[  2   2   9   6  36   1   7 -45 -22   8  36  -8   9  30  58 -48  -4  -3]	Q:J335
[ 24   6   2  43  35  -7  -3 -78  -1   1  43 -11  21  42  53 -45 -19   5]	Q:J335
[ -6   8 -16  26  20   6   0 -48 -23 -13  17   4   3  20  69 -23 -13   5]	E:j15
[ -4   6 -16  40  19  -5   3 -53   1 -14   9  -2  14  14  87 -16  -7  -5]	E:j15
[  7   2   2  28  36  -1   2 -40 -32  -6  24  -4   3  32  74 -32 -10   5]	Q:j113
[  1  11  -3  45   6  -1   4 -79 -31 -10  15 -25  32  20  57   0 -14  -2]	G:j303
[ -5   2  -7  19   6   3  10 -19 -20  -7  19   4   2  14  59 -14  -2  -6]	E:j15
[  7   2  -3  36   7  -6   7 -58 -27 -18  -1 -22  32   9  57   9  -2   0]	G:j303
[-21   4 -13  -1   3  16   7 -16   2  -4   9  17  -9   0  46  -8   2   2]	E:j15
[ 13   2   3  31  29   4   5 -40 -42   6  36  -4  17  29  47 -23   1   0]	Q:j113
[ -2   5   0  41   5  -4   3 -61 -50 -16  -7 -23  13  12  62 -11  -1  -6]	G:J410
[  0  -6  -4   7  13  -5  12 -12 -22 -21 -19  -5  12  -7  77  10   3   3]	F:j995
[ -1  -7   7   2  18 -12   8 -22  16 -20  -8 -12   7  -8  75   1  -4   6]	F:j995
[  8   2   0  28  37  -5   3 -34  -7   3  28 -10 -13  39  45 -54  -8  12]	Q:j113
[ 19   2  -9  23  23 -24   1 -50   7 -21 -13 -19  25  18  98 -23 -16  10]	F:j65
[  2  11 -23  46  19   0   6 -40 -27 -10  26   3  21  21  54  -8 -12  -6]	E:j15
[  1  -2  -1  16  34 -16   3 -20  20 -21 -10  -5  10  -5  69   6 -12  15]	F:j995
[  4   9 -11  50  28  -4   1 -59 -23  -9  27   1   2  26  81 -32  -7 -12]	E:J374
[  5   5 -15  33  13  -6   6 -38   0 -17  12  -5  17  16  63 -10  -7   2]	E:J374
[ -8   7  -6  31   8   3   2 -70 -52 -14  -1 -26  26  18  68   1 -10   5]	G:j303
[  0   9  -8  44  -2  -7   2 -74 -35  -7   9 -24  37  15  68   6 -15   7]	G:J410
[-10   8  -8  36  16   4   2 -46 -12 -12  13   8 -13  21  58 -30   0   4]	E:J374
[  2   2 -17  45  18   9   6 -36 -30  -4  33   2  12  31  53 -26   3  -6]	E:j15
[  1   3   3   9  12  -1   5 -55 -59 -14  -8 -16  17   0  86  18  -4 -14]	G:J410
[  7   6  -2  21  32   3   2 -37 -25   4  32  -6  20  26  39 -25  -9   5]	Q:j113
[  7   7 -17  50  12  -1  -1 -49  -6 -15  21   5  12  24  69 -14  -9  -9]	E:j15
[ -1  -1  -6   9  17 -15   4 -32   5 -19 -14 -13  15   5  76   0 -10  11]	F:j995
[-16   5   0  31  -6   1   3 -38 -10 -16  -9 -18   6  -3  23   9   1   6]	G:j303
[  6   0 -11  12   2 -15   2 -11 -17 -27 -28 -10  11  11  64  -7 -10  13]	F:j65
[ 28   1  -6  32  20 -21 -11 -36  11 -19  -2  -8  10  23  50 -12 -23  18]	F:j995
[ -6   5 -16  23  16   5   8 -23 -33 -10  16   7   1  18  58 -10   1  -1]	E:j15
[  2   3 -12  30  16   1   9 -46 -15 -19  19  -3  11  33  63 -21 -11  -8]	E:j15
[ 21  -2  -7  36  39 -14   2 -47   2 -28   6  -9  24  13  61   1 -16  16]	F:j995
[  3   7 -22  70  14  -3  -3 -43 -30 -12  19   9   5  29  77 -32  -6   5]	E:J374
[  1  -1  -8   8  13 -12   9 -29  21 -27 -16 -10  10  17  69 -23  -5  10]	F:j65
[ -4   5 -20  41  15   0   6 -52 -42  -8  19   2  16  14  92 -20  -4  -4]	E:j15
[ -1   0  -9  26  24  -1   6 -46 -36 -17   6   5   1  20 109 -36   3  -6]	E:J374
[  7  -1   9  16  31   7   0 -36 -40  19  45   1  12  25  39 -39  -1  -2]	Q:J335
[  8   7 -22  37  16  -5   2 -48 -18 -14  15  -6  27  26  62 -13 -11   1]	E:j15
[ -7   1 -10  24   5   6  11 -44 -18  -7  16   0  10  12  82 -15   0 -14]	E:j15
[ 14  -1   5  19  38  -2   3 -27 -41   6  33  -1  13  26  35 -20  -7  -3]	Q:j113
[ 39  13 -37  76  24 -17  -5 -73  15 -25  45  -5  43  57  49 -25 -28   7]	E:J374
[  6   6 -16  48  27  -3   2 -48 -10 -14  25  -1  16  32  56 -19 -13   6]	E:j15
[ 24  -4  -9  21  16 -20   0 -29  38 -30  -8 -13  17  26  54 -10 -14  13]	F:j65
[ -7   6   0  25  12  -3   5 -78 -41 -14   1 -23  20  11  86 -11  -2 -14]	G:j303
[ 25  -3  -9  27  27 -20   0 -40   9 -20   3 -11  20  22  66   0 -17  12]	F:j995
[ 30   5 -16  37  23 -23  -4 -47   6 -30  -3 -18  30  29  59  -2 -29  16]	F:j65
[ -1   4 -20  44  18  -1   4 -29  -3  -8  24   0  11  29  43 -28  -6  10]	E:J374
[ 24  11  -8  53  46  -7  -3 -74 -32  -7  42 -15  29  49  56 -41 -24  11]	Q:j113
[ 20   6   0  36  30   0   0 -48 -36  10  48  -3  25  29  69 -34 -10   3]	Q:j113
[ 16   4   6  29  47  -3   5 -58 -20   1  37 -12  18  30  56 -47  -6  -2]	Q:J335
[ 13   6   0  45  40  -6   1 -34 -23   4  41 -12  23  44  43 -27 -14  11]	Q:j113
[  2   1 -13  13   6  -4   1   8  28 -17  -5  -5   9  14  -8   4  -7  14]	F:j65
[  3   4   0  41   2   0   4 -63 -43  -5  11  -7  31   5  78   1   0  -3]	G:J410
[  9   1  10  22  30   7  -2 -45 -47  12  39  -8  14  31  40 -38 -12   0]	Q:J335
[ 15   3 -12  26  23 -13  -3 -38   8 -27  -2 -11  19  17  59  -7 -17   5]	F:j995

[-20   0  -4  -3  18   9  24  -2 -19   0  -1  24   7 -27  -4  27  19 -39]	j104:[81]
[ -7   0 -19   7  -3  11  37 -23  -8   2   8  18   7 -16  -3   6   9 -70]	j104:[81]
[ -9  -3  -8   4   2 -17  -8  -2   4  15  15   0   7  15  -7  40   3   7]	j104:[84]
[  3 -19  -4   8  14  -3  27 -12 -11  -6  14  23  19  -7   5  27  16 -37]	j104:[84]
[ -9  -4  -6  11   4 -10  -2   8  -5   9 -11  24   6   4 -10 -40 -26   0]	j859:[80]
[ -7   4   2  -5 -16 -35 -21  14  -4   0   1  44   2 -24  31 -26 -48  -2]	j859:[77]
[ 15 -20  -7  -5  11   2  31 -10 -14   7  -3  33  17 -28  11  18   8 -25]	j104:[81]
[ -4 -29   3   2  -7  15  27 -11 -18   1  13  15  -6 -14  17  10   5 -71]	j104:[81]
[ -4 -24  -9   1  20  24  32  86 -17   5 -21  35  17 -18 -11  13  27 -37]	j104:[81]
[ -3  31  -7   8   8 -17 -12  26  -2  -7  -1  39   4 -30  14 -25 -14   0]	j859:[77]
[  0  25  11  -2  22 -14 -14  21 -15  10  -9  40  -1  -2  -6 -24   7  17]	j859:[77]
[  5 -26   0  -7   3  12  10 -11 -14  -5   9  25  12  -8   0  26   9 -28]	j104:[81]
